Here is a tiny trained network, its code and every weight. The questions are about switching its units off for an input and a class, where a switched-off unit gives its printed mean instead of its output.

import numpy as np


def w(rows, s, z=0):
    codes = np.array(rows[::2]) - 128.0
    scale = np.full(codes.shape[1], s)
    scale[-1] = z or s
    return codes * scale


def norm(h):
    return h / np.sqrt((h * h).mean(-1, keepdims=True) + 1e-5)


def f(y):
    return np.maximum(y, 0)


def log_softmax(a):
    a = a - a.max(-1, keepdims=True)
    return a - np.log(np.exp(a).sum(-1, keepdims=True))


def net(x, mask):
    res = np.array(x, float).reshape(1, 2) / 4 @ E
    u = 0
    for l in range(3):
        y = f(norm(res) @ A[l][:, :-1].T + A[l][:, -1])
        res = res + np.where(mask[u : u + 6], y, B[l][:, -1]) @ B[l][:, :-1]
        u += 6
    return log_softmax(norm(res)[-1] @ U[:, :-1].T + U[:, -1])


A, B = {}, {}
E = w([
[118,11,187,135,138,4,95,119,60,140],'x0',
[201,191,79,119,107,112,26,140,77,224],'x1',
],0.016)
A[0] = w([
[114,4,145,131,129,68,138,129,114,109,39],'L0N1',
[146,164,116,124,129,160,109,133,134,151,3],'L0N2',
[147,136,126,128,126,64,74,129,109,167,45],'L0N3',
[116,81,138,117,121,100,138,132,130,125,55],'L0N4',
[134,236,113,125,123,170,119,132,134,138,95],'L0N5',
[109,101,138,124,125,176,185,132,148,90,87],'L0N6',
],0.049,0.0054)
B[0] = w([
[185,153,253,121,150,76,140,83,173,175,254],'L0N1',
[48,65,228,82,79,71,172,179,161,95,176],'L0N2',
[93,116,47,108,98,150,76,151,69,114,208],'L0N3',
[166,146,136,159,157,128,117,82,145,141,176],'L0N4',
[227,186,105,170,186,148,120,86,138,188,228],'L0N5',
[94,60,92,154,160,145,124,134,57,63,204],'L0N6',
],0.041,0.052)
A[1] = w([
[78,148,140,110,79,137,151,131,182,100,72],'L1N1',
[54,130,14,58,27,163,65,203,74,114,97],'L1N2',
[40,127,161,114,75,98,180,145,181,79,85],'L1N3',
[144,237,137,99,61,144,166,160,252,179,112],'L1N4',
[16,55,140,100,85,122,158,178,116,44,80],'L1N5',
[56,153,55,100,52,178,125,190,154,101,4],'L1N6',
],0.044,0.0041)
B[1] = w([
[169,123,165,107,147,122,102,104,123,125,128],'L1N1',
[175,1,140,44,140,188,81,209,68,146,253],'L1N2',
[74,85,177,100,85,114,114,126,187,146,128],'L1N3',
[64,185,111,100,68,100,179,208,174,152,224],'L1N4',
[14,116,193,105,41,31,136,23,183,83,178],'L1N5',
[214,122,88,71,92,114,41,186,99,168,163],'L1N6',
],0.041,0.03)
A[2] = w([
[172,82,88,196,223,171,164,138,80,81,93],'L2N1',
[120,128,26,178,145,150,104,145,53,43,193],'L2N2',
[103,116,88,118,76,62,179,92,119,35,1],'L2N3',
[16,4,195,91,99,101,122,131,76,13,112],'L2N4',
[22,165,135,108,49,75,142,27,185,93,236],'L2N5',
[62,178,94,192,106,69,203,101,164,120,37],'L2N6',
],0.042,0.0045)
B[2] = w([
[137,85,52,157,108,185,58,103,158,85,225],'L2N1',
[169,157,152,135,156,118,158,138,169,174,199],'L2N2',
[118,139,166,140,132,114,93,87,123,137,159],'L2N3',
[3,216,107,62,43,96,188,121,119,127,252],'L2N4',
[140,74,93,163,150,172,79,72,117,75,190],'L2N5',
[125,120,78,139,149,151,171,142,153,85,173],'L2N6',
],0.043,0.035)
U = w([
[149,101,30,197,162,191,110,90,171,93,171],'0',
[2,120,109,132,96,114,142,26,105,52,143],'1',
[116,120,130,164,133,123,163,161,100,89,33],'2',
[125,62,105,50,100,145,100,195,88,151,178],'3',
[179,123,240,115,164,63,129,71,151,171,180],'4',
[84,122,123,185,166,117,164,170,86,109,1],'5',
[144,192,86,136,130,121,205,208,207,183,166],'6',
[95,130,134,190,141,133,170,170,77,99,23],'7',
],0.017,0.009)

Each question gives the input, the list of numbers given to net, and the class t.
The units are the neurons (one row each of A and B). Each row of codes is followed by its name. A weight is (code - 128) times the scale printed after its matrix; where a second scale follows, it is the last column's (A, B and U).
mask holds one flag per neuron, layer by layer. A switched-off neuron (its flag False) gives its mean, the last column of its row in B, instead of its output. The means were averaged over made-up inputs and are rounded, as every weight is.
A unit's drop is (log p(t) with every unit on - log p(t) with that unit switched off) / (log p(t) with every unit on - log p(t) with every unit switched off).
k most important neurons: the k neurons with the biggest drops, biggest first
top k neurons in layer l: the k neurons of layer l with the biggest drops, biggest first
drop of u: that unit's drop, to one decimal
input [0,-5], class 1: most important neuron	[L0N6]
input [-6,0], class 0: 2 most important neurons	[L0N5; L0N1]
input [-8,-8], class 0: 2 most important neurons	[L0N2; L0N3]
input [-5,5], class 6: top 2 neurons in layer 0	[L0N5; L0N6]
input [-7,-8], class 1: 4 most important neurons	[L0N6; L0N1; L0N4; L2N4]
input [-5,2], class 6: 2 most important neurons	[L0N5; L0N6]
input [-5,1], class 6: 3 most important neurons	[L0N5; L0N6; L0N2]
input [-2,6], class 6: 4 most important neurons	[L0N5; L0N6; L1N5; L0N2]
input [-6,-5], class 0: 2 most important neurons	[L0N5; L0N2]
input [-4,-4], class 0: 3 most important neurons	[L0N2; L0N3; L2N1]
input [1,-8], class 1: 2 most important neurons	[L0N6; L0N5]
input [0,-6], class 1: 3 most important neurons	[L0N6; L0N5; L2N4]
input [-3,6], class 6: 2 most important neurons	[L0N6; L0N5]
input [-5,-5], class 0: top 2 neurons in layer 0	[L0N2; L0N3]
input [-7,-6], class 0: 2 most important neurons	[L0N2; L0N5]
input [-4,7], class 6: top 2 neurons in layer 0	[L0N6; L0N5]
input [-3,0], class 0: drop of L2N4	0.0
input [-4,-6], class 1: drop of L0N6	4.0
input [-2,3], class 6: drop of L0N5	1.6
